Below are the code and all the weights of a small trained network. Each question names an input and a target symbol and asks about switching units off, where a switched-off unit gives its printed mean instead of its output.

import numpy as np


def w(rows, s, z=0):
    codes = np.array(rows[::2]) - 128.0
    scale = np.full(codes.shape[1], s)
    scale[-1] = z or s
    return codes * scale


def norm(h):
    return h / np.sqrt((h * h).mean(-1, keepdims=True) + 1e-5)


def f(y):
    return np.maximum(y, 0)


def softmax(a):
    e = np.exp(a - a.max(-1, keepdims=True))
    return e / e.sum(-1, keepdims=True)


def log_softmax(a):
    a = a - a.max(-1, keepdims=True)
    return a - np.log(np.exp(a).sum(-1, keepdims=True))


def net(x, mask):
    ids = ['ΞΠεζηθλμτω'.index(c) for c in x.split()]
    T = len(ids)
    res = E[ids] + P[:T]
    u = 0
    for l in range(3):
        r = norm(res)
        for j in range(2):
            rows = slice(2 * j, 2 * j + 2)
            q, k, v = (r @ M[l][rows].T for M in (Q, K, V))
            z = softmax(np.where(np.tri(T) > 0, q @ k.T / 2**0.5, -1e9)) @ v
            o = O[l][rows]
            res = res + np.where(mask[u + j], z, o[:, -1]) @ o[:, :-1]
        u += 2
        y = f(norm(res) @ A[l][:, :-1].T + A[l][:, -1])
        res = res + np.where(mask[u : u + 4], y, B[l][:, -1]) @ B[l][:, :-1]
        u += 4
    return log_softmax(norm(res)[-1] @ U[:, :-1].T + U[:, -1])


Q, K, V, O, A, B = {}, {}, {}, {}, {}, {}
E = w([
[143,109,101,132,185,71,100,185],'Ξ',
[199,172,177,169,123,152,99,122],'Π',
[99,87,187,199,172,183,144,83],'ε',
[91,18,105,190,37,172,67,162],'ζ',
[140,106,68,137,143,189,87,56],'η',
[94,123,105,211,122,44,99,154],'θ',
[192,79,137,174,103,102,127,59],'λ',
[134,73,165,146,91,112,4,121],'μ',
[197,205,81,174,85,113,128,120],'τ',
[196,69,104,114,108,179,170,189],'ω',
],0.0033)
P = w([
[10,236,170,9,49,155,195,82],'0',
[215,152,141,159,119,111,95,234],'1',
[197,124,124,154,134,102,64,208],'2',
[205,109,131,157,143,108,78,199],'3',
[184,122,121,167,132,114,62,178],'4',
[206,101,123,158,155,122,70,169],'5',
[207,94,121,159,157,120,81,151],'6',
[212,76,116,156,173,130,94,139],'7',
[207,71,110,161,175,118,93,116],'8',
[206,64,113,163,168,132,101,105],'9',
[218,72,113,144,187,103,98,117],'10',
],0.0014)
Q[0] = w([
[136,66,123,218,167,161,92,73],'L0H0',
[189,142,135,158,143,64,86,111],'L0H0',
[239,19,102,254,170,144,68,89],'L0H1',
[51,139,161,135,158,211,168,134],'L0H1',
],0.0059)
K[0] = w([
[56,206,113,61,131,113,137,68],'L0H0',
[75,138,190,195,127,112,181,49],'L0H0',
[83,140,152,61,1,101,201,14],'L0H1',
[177,62,70,174,124,120,60,76],'L0H1',
],0.0052)
V[0] = w([
[247,62,87,142,103,186,78,137],'L0H0',
[137,166,133,1,153,61,67,175],'L0H0',
[40,11,66,159,113,127,96,141],'L0H1',
[216,44,125,71,174,64,190,120],'L0H1',
],0.0022)
O[0] = w([
[205,210,238,139,119,133,122,163,174],'L0H0',
[153,101,135,106,235,130,55,139,82],'L0H0',
[195,75,118,32,108,153,113,137,140],'L0H1',
[187,179,121,171,89,166,96,3,4],'L0H1',
],0.0025,0.0022)
A[0] = w([
[104,119,104,140,166,131,25,125,188],'L0N0',
[113,160,86,37,253,109,115,187,2],'L0N1',
[65,65,87,124,129,174,215,210,253],'L0N2',
[161,154,79,41,201,100,124,187,110],'L0N3',
],0.0022,0.00072)
B[0] = w([
[210,198,173,163,205,67,181,120,255],'L0N0',
[208,77,59,216,115,129,69,205,142],'L0N1',
[77,154,146,167,145,169,5,211,197],'L0N2',
[181,128,143,219,162,135,139,202,156],'L0N3',
],0.0022,0.0017)
Q[1] = w([
[93,175,135,30,67,98,150,135],'L1H0',
[75,116,143,89,113,131,202,43],'L1H0',
[198,69,110,172,167,125,121,109],'L1H1',
[2,170,112,26,194,209,246,24],'L1H1',
],0.0067)
K[1] = w([
[187,112,199,222,90,72,88,205],'L1H0',
[90,153,215,131,47,54,138,185],'L1H0',
[152,114,102,132,91,120,206,6],'L1H1',
[98,201,114,52,86,89,65,254],'L1H1',
],0.0053)
V[1] = w([
[178,71,65,177,220,142,129,68],'L1H0',
[57,183,101,102,188,163,103,58],'L1H0',
[102,204,146,123,206,244,87,228],'L1H1',
[135,156,4,22,40,86,99,158],'L1H1',
],0.0029)
O[1] = w([
[124,135,1,184,148,177,84,93,159],'L1H0',
[120,142,145,162,81,99,26,72,95],'L1H0',
[76,169,104,62,215,188,118,92,133],'L1H1',
[116,97,34,109,60,90,66,149,3],'L1H1',
],0.0035,0.0036)
A[1] = w([
[92,160,93,152,76,107,98,185,71],'L1N0',
[143,190,146,106,118,73,46,142,156],'L1N1',
[170,242,44,114,77,114,171,133,37],'L1N2',
[165,252,78,137,93,119,198,140,1],'L1N3',
],0.0031,0.0012)
B[1] = w([
[118,183,60,85,141,125,149,84,173],'L1N0',
[192,138,152,113,185,159,146,68,246],'L1N1',
[135,4,127,72,166,127,136,97,157],'L1N2',
[91,15,121,81,184,108,163,52,164],'L1N3',
],0.0038,0.0011)
Q[2] = w([
[187,87,145,186,183,147,138,96],'L2H0',
[148,77,157,236,176,154,133,147],'L2H0',
[39,167,98,84,2,59,190,140],'L2H1',
[18,135,37,91,117,171,96,133],'L2H1',
],0.0081)
K[2] = w([
[10,130,141,86,38,149,179,73],'L2H0',
[59,164,176,29,28,96,116,56],'L2H0',
[121,155,136,15,89,29,124,235],'L2H1',
[101,162,43,2,142,145,89,162],'L2H1',
],0.006)
V[2] = w([
[200,155,81,40,154,26,147,126],'L2H0',
[60,191,25,155,89,156,202,169],'L2H0',
[253,183,94,94,130,157,189,141],'L2H1',
[186,158,152,84,119,121,19,111],'L2H1',
],0.0034)
O[2] = w([
[178,202,113,97,185,2,195,104,124],'L2H0',
[170,199,172,163,165,137,72,231,2],'L2H0',
[173,226,75,117,20,190,142,121,142],'L2H1',
[133,174,151,56,104,100,19,88,142],'L2H1',
],0.0038,0.0028)
A[2] = w([
[130,253,155,148,165,19,182,90,7],'L2N0',
[133,114,152,146,102,113,133,92,58],'L2N1',
[20,189,136,53,151,140,117,133,117],'L2N2',
[79,166,115,78,72,132,65,124,28],'L2N3',
],0.0038,0.0012)
B[2] = w([
[3,142,95,128,53,142,106,135,250],'L2N0',
[154,137,133,151,131,123,145,154,186],'L2N1',
[235,146,100,169,143,149,162,150,169],'L2N2',
[178,107,114,133,170,174,48,101,154],'L2N3',
],0.005,0.0012)
U = w([
[167,151,74,125,223,68,116,208,3],'Ξ',
[139,254,184,108,72,186,146,106,162],'Π',
[75,120,200,172,210,168,168,107,145],'ε',
[44,42,122,109,69,186,85,165,96],'ζ',
[138,171,18,161,140,189,48,61,100],'η',
[24,172,103,135,118,50,133,142,175],'θ',
[188,105,151,208,26,70,165,127,77],'λ',
[145,120,206,77,139,74,47,85,213],'μ',
[129,89,87,36,129,108,193,68,211],'τ',
[164,133,124,48,116,194,155,223,80],'ω',
],0.0066,0.002)

Each question gives the input, a string of symbols that net reads in full, and the target symbol t.
The units are the heads (2 rows each of Q, K, V and O) and the neurons (one row each of A and B). Each row of codes is followed by its name. A weight is (code - 128) times the scale printed after its matrix; where a second scale follows, it is the last column's (O, A, B and U).
mask holds one flag per unit, layer by layer, with each layer's heads first. A switched-off unit (its flag False) gives its mean, the last column of its rows in O or B, instead of its output. The means were averaged over made-up inputs and are rounded, as every weight is.
A unit's drop is (log p(t) with every unit on - log p(t) with that unit switched off) / (log p(t) with every unit on - log p(t) with every unit switched off).
The circuit of an input: a set's keep is (log p(t) with only the set's units on - log p(t) with every unit switched off) / (log p(t) with every unit on - log p(t) with every unit switched off). Starting from the 12 units with the biggest drops (on a tie, the unit counted first), units are removed one at a time, each time the one whose removal leaves the highest keep (on an exact tie, the one counted first), for as long as the keep stays at least 0.8.
circuit, biggest first: the units of the circuit, biggest drop first
unit that matters most: the unit with the biggest drop
k most important neurons: the k neurons with the biggest drops, biggest first
k most important neurons of layer l: the k neurons of layer l with the biggest drops, biggest first
heads that matter: for each layer, one digit per head in row order, 1 if its drop is at least 0.15 and else 0, layers parted by /
input μ μ η Π η μ Π, target η: heads that matter => 00 / 10 / 01
input τ μ θ Π Π μ Π η ω, target η: heads that matter => 00 / 10 / 00
input ε ε Ξ, target ε: unit that matters most => L2H1
input η θ ε μ Ξ Π Π, target μ: circuit, biggest first => (L1H0 L2H1)
input θ Ξ τ τ ω Π μ θ μ, target Ξ: circuit, biggest first => (L2H0 L1H1 L1N0)
input λ μ Π ε θ μ μ λ τ ω Ξ, target λ: heads that matter => 00 / 01 / 00
input ε η μ μ λ ω Π, target λ: heads that matter => 10 / 01 / 00
input η μ Π η μ μ ζ μ ζ, target η: 3 most important neurons => (L2N3 L1N1 L1N0)
input ω ε ε μ, target Π: heads that matter => 01 / 01 / 00
input Ξ μ λ τ ε μ τ η ε, target η: heads that matter => 11 / 10 / 00
input μ μ λ Π, target λ: heads that matter => 00 / 01 / 10
input Π Π Π μ Π μ Π τ, target ε: circuit, biggest first => (L0H1 L1N3 L2H0)
input τ μ Ξ, target θ: circuit, biggest first => (L2N0 L2H0 L1N2)
input ζ Π μ Π, target ω: heads that matter => 01 / 10 / 00
input μ μ η θ μ, target η: heads that matter => 00 / 10 / 01
input μ μ Π ζ, target τ: heads that matter => 10 / 11 / 10
input λ μ ζ θ, target λ: circuit, biggest first => (L1H1)
input ε η ζ μ ω μ ζ λ ω, target ζ: heads that matter => 00 / 10 / 10
input μ θ Π Ξ, target τ: circuit, biggest first => (L2H0 L1H0)
input λ Ξ ε, target λ: unit that matters most => L1H1
input ε μ ε η λ η μ Π μ ε, target ζ: circuit, biggest first => (L2H0 L0N0)
input Π ε λ η μ Π ε ω μ μ τ, target ε: heads that matter => 01 / 01 / 00
input μ Ξ λ ε μ ε λ Ξ Π, target τ: 2 most important neurons => (L1N1 L0N2)
input μ ε μ θ τ μ, target τ: heads that matter => 00 / 00 / 10
input ζ λ ω μ μ Π, target ω: circuit, biggest first => (L1H0 L0H1)
input ε μ ω, target ζ: 2 most important neurons of layer 0 => (L0N0 L0N2)
